[[-12  15 -13 -22   9  18  -9   0  41   2  25   3]
 [ 20 -12   5  31   1  14 -41  -4 -46 -10   3  -5]
 [ -1   8  12  39 -14  -2   3   6   7  -3   4 -16]
 [  4 -25  11  -1   1  -1 -26  25  -6   8  -3   9]
 [ -3  11  28 -51  -1   0 -16  -6  50 -16  -2   8]
 [ 16  -5   1   8 -13   2 -17  -6   0  -6   1 -12]
 [-15  18   0   7   7  -7 -33   2 -11   8  -6  17]]
->
[[ 25   3 -12  15 -13 -22   9  18  -9   0  41   2]
 [  3  -5  20 -12   5  31   1  14 -41  -4 -46 -10]
 [  4 -16  -1   8  12  39 -14  -2   3   6   7  -3]
 [ -3   9   4 -25  11  -1   1  -1 -26  25  -6   8]
 [ -2   8  -3  11  28 -51  -1   0 -16  -6  50 -16]
 [  1 -12  16  -5   1   8 -13   2 -17  -6   0  -6]
 [ -6  17 -15  18   0   7   7  -7 -33   2 -11   8]]

[[ 29 -46  -3  25 -25 -40 -15]
 [  2  20  14   3  -6   8  20]
 [ 19   5  14   8 -11  -4   3]
 [ -5 -13  -8   3  -1  -7   6]
 [-12  17  -2 -14  14  17  -4]
 [  5 -24  -7   9  -9 -19  -9]
 [ -6  23  16   8 -12   8  41]]
->
[[-40 -15  29 -46  -3  25 -25]
 [  8  20   2  20  14   3  -6]
 [ -4   3  19   5  14   8 -11]
 [ -7   6  -5 -13  -8   3  -1]
 [ 17  -4 -12  17  -2 -14  14]
 [-19  -9   5 -24  -7   9  -9]
 [  8  41  -6  23  16   8 -12]]

[[  5   2  -3   0  -2 -10  -4]
 [ 17   5  16   2  -4  -1 -22]
 [  2  13   4   2   9 -11  20]
 [  5  17  22  -7  54  17  10]
 [  3  14  -7 -13  14  14   0]]
->
[[-10  -4   5   2  -3   0  -2]
 [ -1 -22  17   5  16   2  -4]
 [-11  20   2  13   4   2   9]
 [ 17  10   5  17  22  -7  54]
 [ 14   0   3  14  -7 -13  14]]

[[ 19 -14  -9 -40  14   1  -7]
 [  8 -14 -15   3 -12   2  -3]
 [-14  13   4   9  -6  16   1]
 [  3   4   5 -16   6  11 -20]
 [ 16  48  11 -31  -6  -5   6]
 [  4 -22  -9 -17  -9  15 -14]
 [  0  36   7  31 -16 -27   6]
 [  5   2  -9 -14  20   6  -3]
 [  4  13   2 -19  -2   9   5]
 [ -4   4  16  -8  16  17 -11]
 [  5   2  -7  13  35   2   6]
 [  4   1   3  11 -14  11  -3]]
->
[[  1  -7  19 -14  -9 -40  14]
 [  2  -3   8 -14 -15   3 -12]
 [ 16   1 -14  13   4   9  -6]
 [ 11 -20   3   4   5 -16   6]
 [ -5   6  16  48  11 -31  -6]
 [ 15 -14   4 -22  -9 -17  -9]
 [-27   6   0  36   7  31 -16]
 [  6  -3   5   2  -9 -14  20]
 [  9   5   4  13   2 -19  -2]
 [ 17 -11  -4   4  16  -8  16]
 [  2   6   5   2  -7  13  35]
 [ 11  -3   4   1   3  11 -14]]

[[-35   9   0  44]
 [ -3 -34 -39 -18]
 [-13   9   7  17]
 [ -2   3   2   3]
 [ -6   6   7   9]
 [  1 -10  -9  -8]]
->
[[  0  44 -35   9]
 [-39 -18  -3 -34]
 [  7  17 -13   9]
 [  2   3  -2   3]
 [  7   9  -6   6]
 [ -9  -8   1 -10]]

[[-36  16  -7 -46  -5]
 [ 16 -28  -9  23 -10]
 [ 18 -26  -7  25  -9]
 [ 19 -27  -8  25 -10]]
->
[[-46  -5 -36  16  -7]
 [ 23 -10  16 -28  -9]
 [ 25  -9  18 -26  -7]
 [ 25 -10  19 -27  -8]]

[[ 24  42  39  30]
 [ 38  30  46  36]
 [-35   5 -24 -34]
 [-41 -31 -28 -13]
 [-30 -25 -31 -15]]
->
[[ 39  30  24  42]
 [ 46  36  38  30]
 [-24 -34 -35   5]
 [-28 -13 -41 -31]
 [-31 -15 -30 -25]]
